Below are the code and all the weights of a small trained network. Each question names an input and a class and asks about switching units off, where a switched-off unit gives its printed mean instead of its output.

import numpy as np


def w(rows, s, z=0):
    codes = np.array(rows[::2]) - 128.0
    scale = np.full(codes.shape[1], s)
    scale[-1] = z or s
    return codes * scale


def f(y):
    return np.maximum(y, 0)


def log_softmax(a):
    a = a - a.max(-1, keepdims=True)
    return a - np.log(np.exp(a).sum(-1, keepdims=True))


def net(x, mask):
    res = np.array(x, float).reshape(1, 6) / 4 @ E
    y = f(res @ A[0][:, :-1].T + A[0][:, -1])
    res = res + np.where(mask, y, B[0][:, -1]) @ B[0][:, :-1]
    return log_softmax(res[-1] @ U[:, :-1].T + U[:, -1])


A, B = {}, {}
E = w([
[50,147,30,83,38,249,142],'x0',
[167,254,88,65,235,168,147],'x1',
[129,126,130,127,130,133,126],'x2',
[74,170,124,32,93,60,38],'x3',
[66,8,34,87,204,74,190],'x4',
[210,66,170,37,92,123,202],'x5',
],0.0079)
A[0] = w([
[117,151,26,103,34,179,158,40],'N0',
[56,133,81,185,142,182,76,88],'N1',
[123,70,59,123,176,84,152,43],'N2',
[177,138,137,154,142,36,112,29],'N3',
[88,120,54,121,87,161,154,32],'N4',
[109,112,129,194,169,163,202,237],'N5',
[78,153,107,180,153,121,110,36],'N6',
[127,148,104,144,177,118,54,155],'N7',
[126,158,89,203,138,62,83,182],'N8',
[150,245,165,101,235,182,189,99],'N9',
[170,115,192,162,190,2,132,95],'N10',
[86,77,162,136,87,87,79,62],'N11',
[69,131,129,190,171,131,63,32],'N12',
[142,143,137,68,123,33,74,161],'N13',
[83,137,112,208,155,162,99,169],'N14',
[141,128,175,98,92,166,69,142],'N15',
[128,105,200,64,170,168,129,106],'N16',
[167,187,198,196,47,111,128,69],'N17',
[121,126,195,153,182,42,139,84],'N18',
[159,119,226,142,237,22,55,80],'N19',
[208,114,174,38,109,100,127,118],'N20',
[94,95,151,42,84,95,73,147],'N21',
[88,61,162,200,62,112,130,68],'N22',
[148,106,121,65,64,141,176,134],'N23',
[84,89,144,162,42,107,145,52],'N24',
[145,193,97,93,172,116,140,26],'N25',
[69,165,98,60,64,133,153,154],'N26',
[98,146,133,35,90,53,27,2],'N27',
[142,79,173,216,186,190,203,53],'N28',
[95,154,96,75,89,117,91,148],'N29',
[197,103,154,106,117,164,208,153],'N30',
[106,113,91,95,97,136,102,37],'N31',
[51,62,89,119,207,46,176,83],'N32',
[139,169,93,102,198,167,109,74],'N33',
[211,241,216,147,112,187,85,96],'N34',
[171,112,101,200,106,226,176,169],'N35',
[142,128,97,120,104,227,77,147],'N36',
[148,132,207,163,76,163,56,63],'N37',
[142,188,127,172,80,100,153,68],'N38',
[122,117,75,142,62,142,122,106],'N39',
[145,144,79,96,124,97,96,93],'N40',
[72,26,210,218,43,121,69,101],'N41',
[144,112,185,46,72,121,193,59],'N42',
],0.0098,0.0089)
B[0] = w([
[128,125,172,146,92,210,186,189],'N0',
[150,146,106,171,94,68,166,184],'N1',
[163,94,66,102,72,182,64,171],'N2',
[122,153,139,153,95,196,152,158],'N3',
[120,88,157,148,92,209,164,164],'N4',
[100,100,178,139,149,82,49,222],'N5',
[193,170,71,157,77,80,153,147],'N6',
[146,114,122,155,143,38,176,183],'N7',
[134,110,128,155,128,55,169,199],'N8',
[166,136,129,53,166,142,136,218],'N9',
[90,115,167,151,89,186,148,215],'N10',
[181,180,135,94,172,144,128,175],'N11',
[171,181,91,156,79,92,147,156],'N12',
[116,128,174,182,184,125,59,207],'N13',
[137,170,123,137,98,48,165,194],'N14',
[107,57,109,124,82,120,118,179],'N15',
[133,136,99,139,149,88,144,150],'N16',
[117,46,51,109,65,137,72,189],'N17',
[79,125,160,138,125,186,197,183],'N18',
[70,118,178,168,89,212,217,226],'N19',
[117,162,65,188,129,28,170,190],'N20',
[102,161,165,144,178,112,64,206],'N21',
[193,174,120,79,224,151,138,193],'N22',
[161,167,117,191,72,42,140,187],'N23',
[190,174,123,62,180,163,161,173],'N24',
[188,158,141,68,182,194,123,155],'N25',
[52,104,177,153,141,140,173,205],'N26',
[193,215,119,191,155,201,69,182],'N27',
[148,180,147,184,151,166,54,180],'N28',
[119,116,170,159,166,109,75,190],'N29',
[111,163,133,150,115,47,124,194],'N30',
[110,128,150,186,137,167,131,143],'N31',
[133,59,15,70,2,164,40,212],'N32',
[171,140,127,61,192,117,167,172],'N33',
[94,88,71,79,74,135,94,223],'N34',
[124,110,176,190,189,124,54,211],'N35',
[81,98,181,140,108,143,173,189],'N36',
[136,50,63,75,83,164,91,180],'N37',
[110,133,85,124,110,138,118,143],'N38',
[80,138,155,145,134,154,186,166],'N39',
[154,118,151,133,139,119,67,148],'N40',
[175,154,125,25,227,113,182,246],'N41',
[196,194,75,178,101,92,163,168],'N42',
],0.0071,0.013)
U = w([
[80,97,161,137,81,199,220,99],'0',
[114,60,40,48,46,146,65,98],'1',
[181,140,126,1,200,134,178,111],'2',
[81,81,150,106,125,56,127,253],'3',
[152,141,85,178,84,26,181,97],'4',
[123,118,172,175,160,133,21,77],'5',
],0.0099,0.018)

Each question gives the input, the list of numbers given to net, and the class t.
The units are the neurons (one row each of A and B). Each row of codes is followed by its name. A weight is (code - 128) times the scale printed after its matrix; where a second scale follows, it is the last column's (A, B and U).
mask holds one flag per neuron, in row order. A switched-off neuron (its flag False) gives its mean, the last column of its row in B, instead of its output. The means were averaged over made-up inputs and are rounded, as every weight is.
A unit's drop is (log p(t) with every unit on - log p(t) with that unit switched off) / (log p(t) with every unit on - log p(t) with every unit switched off).
The circuit of an input: a set's keep is (log p(t) with only the set's units on - log p(t) with every unit switched off) / (log p(t) with every unit on - log p(t) with every unit switched off). Starting from the 12 units with the biggest drops (on a tie, the unit counted first), units are removed one at a time, each time the one whose removal leaves the highest keep (on an exact tie, the one counted first), for as long as the keep stays at least 0.8.
circuit, biggest first: the units of the circuit, biggest drop first
unit that matters most: the unit with the biggest drop
top k neurons: the k neurons with the biggest drops, biggest first
input [-7,-7,-6,-8,7,-2], class 5: circuit, biggest first	(N28)
input [4,0,-4,3,-3,-2], class 0: circuit, biggest first	(N5; N26)
input [-5,6,5,7,5,-1], class 5: circuit, biggest first	(N13; N27)
input [-4,7,-4,4,-4,-3], class 2: top 3 neurons	(N9; N25; N33)
input [4,-7,-1,1,3,-7], class 2: top 3 neurons	(N41; N22; N24)
input [-3,-2,-3,-1,7,8], class 4: circuit, biggest first	(N20; N42)
input [-2,3,3,4,1,-4], class 4: circuit, biggest first	(N5; N7)
input [6,-7,4,-3,-2,8], class 4: top 2 neurons	(N23; N42)
input [-4,3,2,-4,1,1], class 0: top 2 neurons	(N19; N10)
input [-8,0,-3,8,-5,8], class 0: top 3 neurons	(N19; N10; N18)
input [-6,6,1,7,-8,-7], class 1: top 3 neurons	(N34; N17; N37)
input [7,-6,-1,-8,6,6], class 5: circuit, biggest first	(N35; N28)
input [-2,-5,6,-7,5,2], class 5: circuit, biggest first	(N28; N35)
input [5,-6,-5,5,2,-1], class 2: unit that matters most	N41
input [1,-4,-2,1,6,6], class 1: top 2 neurons	(N32; N2)
input [-2,5,0,6,-2,-6], class 4: circuit, biggest first	(N7; N12)
input [1,4,-4,-8,-1,-4], class 5: top 2 neurons	(N35; N28)
input [5,-6,1,-5,-8,-2], class 1: top 2 neurons	(N17; N37)
input [2,6,0,3,-7,-4], class 1: top 2 neurons	(N34; N41)
input [-1,2,-3,-7,6,-2], class 5: unit that matters most	N28
input [-4,-7,2,7,5,1], class 2: circuit, biggest first	(N41; N11)
input [6,-5,5,6,2,7], class 4: top 4 neurons	(N23; N42; N19; N20)
input [6,4,7,-4,2,5], class 3: circuit, biggest first	(N30; N35)
input [-3,-2,-5,-4,7,5], class 1: top 2 neurons	(N32; N2)
input [5,3,5,-6,-2,-2], class 5: top 3 neurons	(N35; N19; N5)
input [-8,0,-6,7,-8,8], class 0: top 2 neurons	(N19; N10)
input [6,8,8,-6,-2,-8], class 2: unit that matters most	N9
